Each row has a name. After each piece below comes the name of the row it's from, unless a question asks for something else. Each question is about the rows just above it. Places in a row count from 0.

kem: [ 90 199 197 158 106 113 173 119 141 118 143  81 106 109 129 137  69 162
 131  86 136 152 141 129  78 159 138 141 133 160]
Kevos: [ 90 199 197 158 106 113 173 160 141 118  81  69 129 143  86 106 137 160
 131 152 136 109 141 129  78 159 138 141 133 160]
fem: [109 129 136 106 133  86 141  90 160 137 162 106 113 152 157 119 141 141
 131  81  78 118 199  69 143 197 159 129 173 138]
Where do [ 90 199 197 158 106 113 173 119 141 118 143  81 106 109 129 137  69 162
 131  86 136 152 141 129  78 159 138 141 133 160] appear?  kem
Put [136 109 141 129  78 159 138 141 133 160  90 199 197 158 106 113 173 160
 141 118  81  69 129 143  86 106 137 160 131 152] back in order: which row is it?  Kevos
The row with [ 90 199 197 158 106 113 173 160 141 118  81  69 129 143  86 106 137 160
 131 152 136 109 141 129  78 159 138 141 133 160] is  Kevos
[143  81 106 109 129 137  69 162 131  86 136 152] begins in row and place  kem, 10

pume: [113 155  80  97  62  97 109 178]
guto: [141 114 146 138 143 137 110 122]
Nik: [148 103 170 155 174 148  93  89]
nog: [119 148 112 117  91 109 140 152]
sivu: [118 133  89  97 119 129 171 155]
zopob: [119 145  92 112 102 110 158 160]
mimo: [119 148 112 117 171  97 166 178]
Budak: [121 132 140 137 120 130 105 135]
Zevak: [137 132 140 137 120 170 105 135]
Bil: [144 118 141 138 126 121 105 141]
Zepu: [125 125 111 136 138 123 133 141]
metum: [129 134 120 140 110 107 122 132]
The one value in Nik and Zevak:  [170]
Which value appears more than once in Bil?  [141]

Vuzeg: [137 114 125 110 136 148 130 140 130]
famu: [130 129 124 116 130 129 194 152 127]
gutim: [151 129 121 121 119 122 140 128 151]
ziga: [130 140 128 141 120 134 146 118 111]
tiv: [139 135 112 127 127 131 121 127 120]
boli: [122 100 125 117 136 124 118 107 121]
kudo: [136 119 130 132 129 128 133 132 138]
zufo: [114 128 123 114 123 131 101 113 148]
tek: [133 130 138 135 128 129 119 132 132]
geva: [129 135 123 128 123 124 127 145 127]
Row and place where [133 130] starts:  tek, 0
Which row holds these entries in another order? [132 132 119 129 128 135 138 130 133]  tek
[130 132 129 128 133 132 138 136 119] is which row reordered?  kudo
Repeated in tiv:  [127]

dokor: [115 136 121 118 120 120 147 143 135 135 131 135 147 120 137 135]
der: [168 122 126 148 125 126  89  87 130 130 132 130  88 125 114 130]
talu: [130 116 176 129 190 184 125 125  85  81 117  78 125 189 126  77]
fel: [125 136 113 124 111 112 132 133 141 143 133 142 132 108 129 141]
bazu: [131 135  98 130  91  93 125 125 153 156 138 160 126  91 126 156]
vetoz: [168 122 126 148 125 107  89  87 130 130 132 130  88 125 114 130]
lakin: [129 136  91 129  79  84 127 127 159 163 138 168 126  80 127 164]
Toli: [138 117 121 136 134 138 138 132 137 140 139 117 115 116 138 120]
nat: [101 132 131 112 132 132 159 157 125 122 124 125 159 132 140 125]
babol: [120 136 117 121 116 117 139 138 138 138 132 138 140 115 133 137]
rel: [132 117 150 132 155 152 123 123 108 106 121 107 123 156 125 107]
dirin: [177 120 129 150 129 129  76  76 128  76 130  76  73 128 110 127]
Which value is in both babol and dirin?  [120]
Which value is in both bazu and dirin?  [130]
Which row holds these entries in another order? [115 116 117 117 120 121 132 133 136 137 138 138 138 138 139 140]  babol
Where do [138 117 121 136 134 138 138 132 137 140 139 117 115 116 138 120] appear?  Toli

meb: [87 85 85 84]
pon: [87 85 85 85]
mado: [85 87 84 86]
Repeated in pon:  [85]
[87 85 85 84]  meb
Which row holds [85 87 84 86]?  mado
Which row holds these entries in another order? [85 85 85 87]  pon
[85 84] begins in row and place  meb, 2
Which row holds these entries in another order? [84 85 85 87]  meb
Put [86 85 87 84] back in order: which row is it?  mado

kag: [167 174 130 122 140  78 161 113  81 119 145 128 168 122 120 114 168 118
 146 153 132 111]
lom: [ 88  95 121 123 104 173  95 137 172 155 100 117  92 139 135 144  93 140
  90  99 121 157]
suboz: [ 92  95 121  95 104 173  95 137 172 116 100 117  92  95 135 144  93 140
  90  99 121 157]
fogu: [156 145 124 156 163  97 144 117  98  90 155 162 146 102 104 122 145 117
 172 157 110  82]
lik: [164 159 128 123 125  71 158 132  90 129 129 121 163  81 132 123 160 124
 138 144 138 139]
niva: [ 92  95 121 123 104 173 121 137 172 116 100 117  92 139 135 128 127 134
  92 102 142 170]
nav: [127 128 124  98  93 123 162 158 116 169  94  89 127 152 142 136 142 142
  83 100 149 168]
[ 92  95 121  95 104 173  95 137 172 116 100 117  92  95 135 144  93 140
  90  99 121 157]  suboz
Shared by suboz and kag:  [140]
[ 92  95 121 123 104 173 121 137 172 116 100 117  92 139 135 128 127 134
  92 102 142 170]  niva
Row and place where [ 90 129 129] starts:  lik, 8
[113  81 119 145 128 168 122 120 114 168 118] begins in row and place  kag, 7
Which row holds these entries in another order? [ 83 100 149 168 127 128 124  98  93 123 162 158 116 169  94  89 127 152
 142 136 142 142]  nav

Banod: [102 145 160 125 150 158 100 124 114 159 112 114 159]
neri: [132 118 102 141 164  72 133 132 123 105 118 123 118]
Dag: [134 158 140 123 112 156 138 159  95 111 172  92 129]
Nupa: [114 143 120 114 116 151 139  94 156 125 120 159  87]
rege: [129 140 168 117 137 109 133 121 110 127  94 140 134]
sosi: [129 140 168 117 159 109 133 121 110 127  70 140 134]
ruzat: [134 125 124 166 124 159 112 158 160 159 150 114 114]
Where does [124 159 112 158 160 159 150 114 114] start? Give its row and place.  ruzat, 4
Shared by sosi and Banod:  [159]
Which value is in both sosi and neri?  [133]
Where does [168 117 137 109 133 121 110 127  94 140] start? Give its row and place.  rege, 2

Dono: [128 120 123 127 121 133 121 128 135 107 126 115 117 129 126  93 130 128
 124 128 128 126 132 128 137 148 126 120 128 129 130 128]
mip: [135 142 106 128 121 124 128 125 141  97 127  98 130 138 124 147 132 126
 147 128 128 139 143 126 128 135 119 140 128 125 137 127]
Rizat: [128 137 114 125 129 116 132 127 131 138 124 150 133 129 130 115 129 127
 132 124 129 130 125 131 128 164 132 118 133 133 129 127]
Bigo: [128 137 114 125 129 116 132 127 131 138 124 150 133 129 130 115 129 127
 132 124 129 130 125 130 128 135 116 127 120 128 138 129]
gozup: [126  77 123 138 196  66 140 127 109 125 134 193 156 135 136 202 119 128
 130 129 130 132 124 127 128 114 112 138 133 126 125 128]
lumo: [117 128 133 121 128 135 121 120 127 130 127 128 129 127 126 126 120 130
 126 123 126 124 132 128 128 128 107 129  93 128 148 115]
guri: [126  77 123 138 196  66 140 127 109 102 134 193 156 135 136 202 119 128
 130 129 130 132 124 128 128 114 112 128 130 128 128 128]
nuri: [131 131 131 123 114 158 121 129 141 143 127  98 120 128 128  93 132 126
 130 126 128 125 127 130 128 156 137 118 135 132 129 127]
[128 137 114 125 129 116 132 127 131 138 124 150 133 129 130 115 129 127
 132 124 129 130 125 131 128 164 132 118 133 133 129 127]  Rizat
[117 128 133 121 128 135 121 120 127 130 127 128 129 127 126 126 120 130
 126 123 126 124 132 128 128 128 107 129  93 128 148 115]  lumo
[120 128 128 123  93 127 121 129 126 128 135 121 126 132 117 148 130 128
 120 124 107 128 130 115 128 137 133 128 126 129 126 128] is which row reordered?  Dono
Where do [128 137 114 125 129 116 132 127 131 138 124 150 133 129 130 115 129 127
 132 124 129 130 125 130 128 135 116 127 120 128 138 129] appear?  Bigo
[135 142 106 128 121 124 128 125 141  97 127  98 130 138 124 147 132 126
 147 128 128 139 143 126 128 135 119 140 128 125 137 127] is in which row?  mip

gudu: [131 134 124 112 124 127 112 126]
Sogo: [123 130 131 116 130 129 127 125]
Fazan: [139 119 119 126 126 119 144 119]
pavub: [118  68  93  86  60 117 117 167]
Luti: [128 145 127 133 132 123 132 128]
The value that Sogo holds more than once:  [130]
Which row holds these entries in another order? [112 112 124 124 126 127 131 134]  gudu
The value that pavub holds more than once:  [117]

gif: [188 120 130 137 138 128 129 127 175 127 118 132 133 164 117 121 123 124
 138]
Sog: [ 84  74 128 142 173 132 129 127  62 134  66 131 124  91 114 157 137 129
  68]
turab: [114 145 128 123 140 132 129 127 142 125  87 134 132 137 124 100 127 137
 139]
[138 124 123 121 117 164 133 132 118 127 175 127 129 128 138 137 130 120
 188] is which row reordered?  gif
The row with [ 84  74 128 142 173 132 129 127  62 134  66 131 124  91 114 157 137 129
  68] is  Sog

fol: [ 78 100  78 137  86 122 181  78 108 144  71  78 152 122  93 109 181 137
  78 100 115 100 137 115 108 152 115 159 167 167 123]
boka: [143  85 126 165 148  74 108 103  91  91 103 148 142 120  85  74 131 102
  91  85 143 154 108  97  80  74  97 125 120 137 148]
Kifa: [114 160 128  94 109 169 139 147 155 154 147 109 112 131 160 168 120 108
 156 160 113 104 140 150 164 168 150 126 130 116 108]
voluz: [164 130 126  94 147 139 114 131 104 170 168 150 140 168 147 128 116 154
 109 160 150 120 113 160 109 108 156 160 155 112 108]
fer: [164 150 165 115 157 133 150 166 144 115 172 163 105 130 156 128  83 120
 167 150 134 145 119 138 145 110 138 101  95  94 128]
Gev: [154 116 155 150 168 145 156 109 139 149 150 140 113 164 168 104 130 128
 109 169 112 160 126 108 147 160 114 160 147  95 131]
[ 94 104 108 108 109 109 112 113 114 116 120 126 128 130 131 139 140 147
 147 150 150 154 155 156 160 160 160 164 168 168 169] is which row reordered?  Kifa
Which row holds [ 78 100  78 137  86 122 181  78 108 144  71  78 152 122  93 109 181 137
  78 100 115 100 137 115 108 152 115 159 167 167 123]?  fol
Which row holds these entries in another order? [108 114 160 128  94 109 169 139 147 155 154 147 109 112 131 160 168 120
 108 156 160 113 104 140 150 164 168 150 126 130 116]  Kifa
[116 108 114 160 128  94 109 169 139 147 155 154 147 109 112 131 160 168
 120 108 156 160 113 104 140 150 164 168 150 126 130] is which row reordered?  Kifa

mune: [117 119 119 118 118 123 141]
roz: [117 141 130 123 118 119 118]
givu: [141 123 120 117 130 118 118]
Repeated in givu:  [118]
Put [141 123 118 118 119 119 117] back in order: which row is it?  mune
[117 118 118 119 119 123 141] is which row reordered?  mune
Row and place where [141 130 123 118 119] starts:  roz, 1
[117 119 119 118 118 123 141]  mune
Repeated in roz:  [118]

mezo: [116 101 139 135 188  97]
nusa: [132 147 129 114 129 124]
Zeko: [124 131 133 123 121 119]
Guv: [121 131 133 130 121 102]
Pekel: [124 110 139 161 123 121]
Fovo: [123 146 135 108 129 119]
Tigi: [123 161 121 139 124 111]
luzen: [119 145 126 133  99 142]
ros: [157 123 133 153 136 152]
velo: [105 100 134 147 160 133]
Tul: [149 128 136 133 152 146]
Which value is in both ros and velo?  [133]
Put [139 123 161 124 121 111] back in order: which row is it?  Tigi
Which value appears more than once in Guv?  [121]

Lelu: [157 157 165 163 156 172 155 151 155 155 149 163 154 145 153 154 158 153
 145 144 149 165 150]
melev: [144 161 155 152 153 159 159 156 136 161 152 168 151 169 147 150 150 169
 164 160 152 156 155]
Tima: [151 149 163 165 153 145 157 163 145 154 172 153 156 144 157 155 155 149
 153 150 165 158 155]
ger: [161 149 189 164 144 161 154 152 152 151 160 153 151 165 147 169 157 147
 170 143 159 154 148]
gote: [156 148 173 152 139 150 147 165 142 167 162 151 153 146 152 173 158 154
 175 165 157 161 146]
Buvi: [165 151 162 170 165 145 142 169 151 155 166 146 141 156 145 156 154 158
 144 153 166 170 152]
sorov: [165 151 162 170 165 145 142 169 151 155 166 146 141 156 145 156 154 158
 144 153 159 170 152]
zom: [156 148 173 152 139 150 147 165 142 167 162 151 151 163 165 153 145 157
 178 161 145 173 156]
nupop: [156 152 169 152 152 155 153 144 147 164 150 157 151 136 161 159 160 169
 155 168 150 159 161]
Put [136 144 147 150 150 151 152 152 152 153 155 155 156 156 159 159 160 161
 161 164 168 169 169] back in order: which row is it?  melev
Where does [144 161 154 152] start? Give its row and place.  ger, 4
[151 151 163 165 153 145 157] begins in row and place  zom, 11
[155 151 149 163 165 153 145 157 163 145 154 172 153 156 144 157 155 155
 149 153 150 165 158] is which row reordered?  Tima

bik: [135 124 142 116 143 132 124 145 116 124 122 167 140 127 126 115 133 141
 119 123 115 132 134 120 136 141 136 124 113 135 123 119 132 120 134 123
 136 104 124]
Zizes: [162 121 147 177 125 118 129 143 166 181 144 121 110 157 108 144 126 151
 100 158 166 130 126 150 149 144 177 139 104 145 122 125 127 169 102 139
 108 116 111]
Lutu: [141 128 139 154 130 124 130 136 146 152 134 127 117 142 120 137 129 139
 114 139 149 129 128 136 139 156 152 139 112 139 123 127 123 148 111 131
 119 123 118]
dirok: [120 120  93 160 157 130 142 128 117 130 131 141 135 150 119 123 119 122
  92 143 153  92 102 138 172 148 140  95 152 152 144 118 154 107 115 161
 122 122 127]
gos: [ 99 128 149 131 152 139  97 134 138 164 140 126 129 128 143 106 127 137
 116 126 133 141 112 141 124 132 137 155 133 129 107 123 134 148 120 128
 133 127 111]
roli: [113 115 124 119 124 131 120 145 123 104 141 123 135 122 136 140 134 132
 124 141 116 142 136 124 119 116 120 133 167 136 143 115 124 127 132 126
 134 123 135]
Nuf: [124 115 124 140 134 123 124 142 133 123 119 115 127 126 122 135 132 113
 167 104 116 145 135 136 120 123 143 141 123 136 134 120 124 136 132 141
 124 132 116]
pozu: [123 127 123 124 146 130 140 133 122 121 138 135 122 129 132 132 124 120
 117 126 133 125 122 124 118 122 128 131 141 134 124 116 138 137 138 138
 121 138 143]
geg: [123 125 128 129 131 133 131 128 131 134 122 129 132 121 131 129 123 127
 122 127 134 126 137 122 133 121 134 123 122 128 143 121 127 124 124 129
 126 118 126]
tuk: [127 125 127 131 128 131 127 124 129 123 124 131 124 127 132 136 119 129
 126 125 133 136 133 124 128 120 127 124 133 130 138 125 125 123 122 127
 124 126 125]
pof: [151 146 138 131 133 116 141 110 126 164  94 144 122 131 119 126 103 114
 133 107 154 116 104 123 128 139 151 121  69 119 101 146 130 127 131 128
 121 131 134]
Which row holds these entries in another order? [127 122 122 161 115 107 154 118 144 152 152  95 140 148 172 138 102  92
 153 143  92 122 119 123 119 150 135 141 131 130 117 128 142 130 157 160
  93 120 120]  dirok
[123 127 123 124 146 130 140 133 122 121 138 135 122 129 132 132 124 120
 117 126 133 125 122 124 118 122 128 131 141 134 124 116 138 137 138 138
 121 138 143]  pozu
[135 123 134 126 132 127 124 115 143 136 167 133 120 116 119 124 136 142
 116 141 124 132 134 140 136 122 135 123 141 104 123 145 120 131 124 119
 124 115 113] is which row reordered?  roli
Put [104 113 115 115 116 116 119 119 120 120 122 123 123 123 124 124 124 124
 124 126 127 132 132 132 133 134 134 135 135 136 136 136 140 141 141 142
 143 145 167] back in order: which row is it?  bik
[113 115 124 119 124 131 120 145 123 104 141 123 135 122 136 140 134 132
 124 141 116 142 136 124 119 116 120 133 167 136 143 115 124 127 132 126
 134 123 135]  roli
Where do [151 146 138 131 133 116 141 110 126 164  94 144 122 131 119 126 103 114
 133 107 154 116 104 123 128 139 151 121  69 119 101 146 130 127 131 128
 121 131 134] appear?  pof
Row and place where [132 124 120 117 126 133 125 122 124 118 122] starts:  pozu, 15

sep: [154  95 124 144 153 137 168  69 154  77 174 166 157  95 102 118 141 120
 140 177 167 144 115 154 129 169 108 145  65  86 172 135 112 138]
rov: [137 106 116 144 136 158 161  88 160  77 147 154 157 120 107 161 149 122
 134 128 141 121 122 154 143 149 115 137 103 116 140 128 112 135]
bises: [ 99 163 137 115 107 107  84 194  87 206  79 115  88 152 159 123 103 129
 115  87  95 121 140  97 116  85 155 111 191 191  89 126 147 115]
sovor: [107 121 191 147  99 107  87 129 166 206  88 103 140  97  94  95 115 116
  87 107 123 137 152 194  86  84  89 111 100 155 115 126  79 107]
kugi: [120 137 124 137 119 143 126 136 136 120 120 130 144 136 126 138 137 134
 121 103 116 118 131 121 139 117 133 121 142 135 114 127 128 129]
fud: [141 111 116 147 128 158 161  98 154  77 154 160 157 120 102 133 145 129
 127 128 136 126 124 144 149 149 119 129 103 110 133 123 112 135]
vekit: [137 126 137 133 145 112 126 117 130 131 133 124 119 124 135 118 116 124
 134 161 131 129 124 125 129 130 130 127 123 129 127 128 128 129]
[ 79  84  85  87  87  88  89  95  97  99 103 107 107 111 115 115 115 115
 116 121 123 126 129 137 140 147 152 155 159 163 191 191 194 206] is which row reordered?  bises
The row with [107 121 191 147  99 107  87 129 166 206  88 103 140  97  94  95 115 116
  87 107 123 137 152 194  86  84  89 111 100 155 115 126  79 107] is  sovor
[130 144 136 126 138] begins in row and place  kugi, 11
[141 111 116 147 128 158 161  98 154  77 154 160 157 120 102 133 145 129
 127 128 136 126 124 144 149 149 119 129 103 110 133 123 112 135]  fud
[137 126 137 133 145 112 126 117 130 131 133 124 119 124 135 118 116 124
 134 161 131 129 124 125 129 130 130 127 123 129 127 128 128 129]  vekit
[137 106 116 144 136 158 161  88 160  77 147 154 157 120 107 161 149 122
 134 128 141 121 122 154 143 149 115 137 103 116 140 128 112 135]  rov

Dusog: [124 125 118 124 120 127 133 131 136 124 139 133 129 124 114 130 129 126
 129 122 128 120 123 134 128 128]
Deza: [139 114 144  96 127 174  89 129 106 128 180 134 129  99 115 127 134 164
 107 122 117 138  79 130 128 186]
tiru: [180 127 174 122 117 106 130  89 140 144 139  99  96 164 134  79 186 128
 107 128 115 134 129 127 131 114]
Mogu: [125 122 113 128 118 128 123 128 144 125 138 135 131 120 114 131 125 118
 126 122 129 127 158 140 144 128]
Dak: [130 112 126 119 124 131 111 138 127 125 149 124 129 115 146 129 130 141
 137 128 127 135 120 132 121 140]
fedom: [121 142 121 105 122 141 105 147 128 128 138 149 165 135  99 166 134 130
 129 118 112 138 137 124  98 157]
Kagev: [133 125 137 113 123 174  97 127 123 121 155 136 129 108 116 127 128 156
  98 128 122 142  91 130 124 161]
Which row holds these entries in another order? [ 79  89  96  99 106 107 114 115 117 122 127 127 128 128 129 129 130 134
 134 138 139 144 164 174 180 186]  Deza
Where do [133 125 137 113 123 174  97 127 123 121 155 136 129 108 116 127 128 156
  98 128 122 142  91 130 124 161] appear?  Kagev
[121 142 121 105 122 141 105 147 128 128 138 149 165 135  99 166 134 130
 129 118 112 138 137 124  98 157]  fedom
[180 127 174 122 117 106 130  89 140 144 139  99  96 164 134  79 186 128
 107 128 115 134 129 127 131 114]  tiru
Which row holds these entries in another order? [186 180 122 134 144 106 138  96 134 117 129 107 164 139 174 114 128  79
 127 130 127 115  89  99 129 128]  Deza

rur: [165 170 153 163  92 154 151 110  97 159 135 124]
gar: [133  87  63 139 155 124 134 144 134 103 110 118]
budi: [ 99  96 155 154 159 103 100 160 190 101  99 124]
Momis: [165 170 108 163  92 154 151 110  97 159 135 142]
risu: [141 141 117 163 118 146 135  87  63 139 153 144]
[133  87  63 139 155 124 134 144 134 103 110 118] is in which row?  gar
Put [118 110 103 134 144 134 124 155 139  63  87 133] back in order: which row is it?  gar
[135  87  63 139 153 144] begins in row and place  risu, 6
Which row holds these entries in another order? [ 63  87 117 118 135 139 141 141 144 146 153 163]  risu
The value that budi holds more than once:  [99]
[135  87  63 139] begins in row and place  risu, 6
[165 170 153 163  92 154 151 110  97 159 135 124]  rur

bado: [159 115 119 118 109 135 122 132 148 140 123 110 111 101 103 131 133 133
 115 133  93 105 126 134 146 135 138 127 136 103 129  97 151 148 113 120]
duk: [116 147 126 141 130 137 128 130 120 105 127 157 138 152 141 125 107 120
 125 140 134 143 144 120 131 118 131 139 138 152 123 155 114 116 141 117]
nizo: [138 116 107 132 114 131 120 132 146 138 119 127 115 114  95 121 142 147
 129 125 112 107 119 122 141 131 139 126 126  69 123 102 147 132 119 122]
gaka: [143 105 105 131 127 129 116 139 147 145 138 103 124 118 122 130 137 130
 121 119 121 115 114 116 148 132 125  99 129 102 145 106 147 131 133 113]
Ganor: [146 102 113 128 124 137 125 147 148 145 136 101 118 111 115 137 138 139
 124 115 117 119 121 127 131 130 131 108 126  98 137 112 156 134 119 119]
[120 113 148 151  97 129 103 136 127 138 135 146 134 126 105  93 133 115
 133 133 131 103 101 111 110 123 140 148 132 122 135 109 118 119 115 159] is which row reordered?  bado
Which row holds these entries in another order? [ 98 101 102 108 111 112 113 115 115 117 118 119 119 119 121 124 124 125
 126 127 128 130 131 131 134 136 137 137 137 138 139 145 146 147 148 156]  Ganor
[143 105 105 131 127 129 116 139 147 145 138 103 124 118 122 130 137 130
 121 119 121 115 114 116 148 132 125  99 129 102 145 106 147 131 133 113]  gaka

